Here is a tiny trained network, its code and every weight. The questions are about switching its units off for an input and a target symbol, where a switched-off unit gives its printed mean instead of its output.

import numpy as np


def w(rows, s, z=0):
    codes = np.array(rows[::2]) - 128.0
    scale = np.full(codes.shape[1], s)
    scale[-1] = z or s
    return codes * scale


def norm(h):
    return h / np.sqrt((h * h).mean(-1, keepdims=True) + 1e-5)


def f(y):
    return np.maximum(y, 0)


def softmax(a):
    e = np.exp(a - a.max(-1, keepdims=True))
    return e / e.sum(-1, keepdims=True)


def log_softmax(a):
    a = a - a.max(-1, keepdims=True)
    return a - np.log(np.exp(a).sum(-1, keepdims=True))


def net(x, mask):
    ids = ['ΓΔΛΠαβεζηθξστφω'.index(c) for c in x.split()]
    T = len(ids)
    res = E[ids] + P[:T]
    r = norm(res)
    for j in range(2):
        rows = slice(3 * j, 3 * j + 3)
        q, k, v = (r @ M[0][rows].T for M in (Q, K, V))
        z = softmax(np.where(np.tri(T) > 0, q @ k.T / 3**0.5, -1e9)) @ v
        o = O[0][rows]
        res = res + np.where(mask[j], z, o[:, -1]) @ o[:, :-1]
    y = f(norm(res) @ A[0][:, :-1].T + A[0][:, -1])
    res = res + np.where(mask[2:6], y, B[0][:, -1]) @ B[0][:, :-1]
    return log_softmax(norm(res)[-1] @ U[:, :-1].T + U[:, -1])


Q, K, V, O, A, B = {}, {}, {}, {}, {}, {}
E = w([
[122,94,85],'Γ',
[58,108,122],'Δ',
[51,145,94],'Λ',
[223,99,75],'Π',
[160,160,117],'α',
[136,93,107],'β',
[130,139,106],'ε',
[122,154,148],'ζ',
[51,117,120],'η',
[142,160,130],'θ',
[134,93,110],'ξ',
[192,197,109],'σ',
[126,137,87],'τ',
[185,117,95],'φ',
[133,75,250],'ω',
],0.018)
P = w([
[152,116,86],'0',
[255,209,70],'1',
[51,199,72],'2',
[40,133,89],'3',
[125,107,137],'4',
[215,200,145],'5',
[111,170,74],'6',
[73,110,95],'7',
],0.008)
Q[0] = w([
[150,156,189],'h0',
[107,192,64],'h0',
[83,245,87],'h0',
[219,75,115],'h1',
[55,9,70],'h1',
[157,119,204],'h1',
],0.011)
K[0] = w([
[66,185,57],'h0',
[117,75,57],'h0',
[133,98,75],'h0',
[102,92,35],'h1',
[154,2,170],'h1',
[175,175,97],'h1',
],0.011)
V[0] = w([
[128,5,175],'h0',
[163,164,150],'h0',
[181,130,171],'h0',
[151,146,99],'h1',
[139,166,154],'h1',
[100,177,118],'h1',
],0.018)
O[0] = w([
[214,229,218,1],'h0',
[85,53,114,59],'h0',
[98,63,236,12],'h0',
[154,11,254,216],'h1',
[140,49,69,33],'h1',
[147,69,123,155],'h1',
],0.0081,0.0037)
A[0] = w([
[154,153,79,222],'n0',
[46,146,122,255],'n1',
[198,171,175,4],'n2',
[3,199,123,240],'n3',
],0.013,0.0025)
B[0] = w([
[192,217,154,219],'n0',
[254,151,132,218],'n1',
[88,82,181,168],'n2',
[180,111,141,254],'n3',
],0.0076,0.0073)
U = w([
[146,164,135,4],'Γ',
[117,168,104,31],'Δ',
[105,151,59,4],'Λ',
[212,62,158,113],'Π',
[83,86,95,128],'α',
[154,171,199,156],'β',
[119,96,75,68],'ε',
[73,104,106,134],'ζ',
[157,186,58,232],'η',
[71,100,94,162],'θ',
[127,171,194,177],'ξ',
[83,96,95,57],'σ',
[132,113,54,26],'τ',
[177,75,143,98],'φ',
[37,102,251,176],'ω',
],0.013,0.0041)

Each question gives the input, a string of symbols that net reads in full, and the target symbol t.
The units are the heads (3 rows each of Q, K, V and O) and the neurons (one row each of A and B). Each row of codes is followed by its name. A weight is (code - 128) times the scale printed after its matrix; where a second scale follows, it is the last column's (O, A, B and U).
mask holds one flag per unit, heads first, then neurons. A switched-off unit (its flag False) gives its mean, the last column of its rows in O or B, instead of its output. The means were averaged over made-up inputs and are rounded, as every weight is.
A unit's drop is (log p(t) with every unit on - log p(t) with that unit switched off) / (log p(t) with every unit on - log p(t) with every unit switched off).
The circuit of an input: a set's keep is (log p(t) with only the set's units on - log p(t) with every unit switched off) / (log p(t) with every unit on - log p(t) with every unit switched off). Starting from all 6 units, units are removed one at a time, each time the one whose removal leaves the highest keep (on an exact tie, the one counted first), for as long as the keep stays at least 0.8.
circuit, biggest first: the units of the circuit, biggest drop first
k most important neurons: the k neurons with the biggest drops, biggest first
heads that matter: for each layer, one digit per head in row order, 1 if its drop is at least 0.15 and else 0, layers parted by /
drop when u is switched off: that unit's drop, to one decimal
input α Λ τ η η ε η β, target η: circuit, biggest first : (h1)
input Π Γ β, target Π: circuit, biggest first : (h1; h0)
input Π τ σ Γ, target Π: circuit, biggest first : (n1; h1; h0)
input Π ζ Λ ε, target Π: circuit, biggest first : (h0; h1)
input Π β Δ, target Π: circuit, biggest first : (n1; n3)
input α φ η Δ ω Π η β, target β: heads that matter : 11
input Π τ τ η Π ω, target ω: heads that matter : 00
input η η φ ξ, target η: heads that matter : 10
input Π Λ η, target Π: 3 most important neurons : (n1; n3; n0)
input Λ η η Π Π β θ τ, target Π: drop when h0 is switched off : 0.4
input σ η τ η ξ, target η: drop when h0 is switched off : 0.1
input β Π η ε, target β: drop when h0 is switched off : 0.4
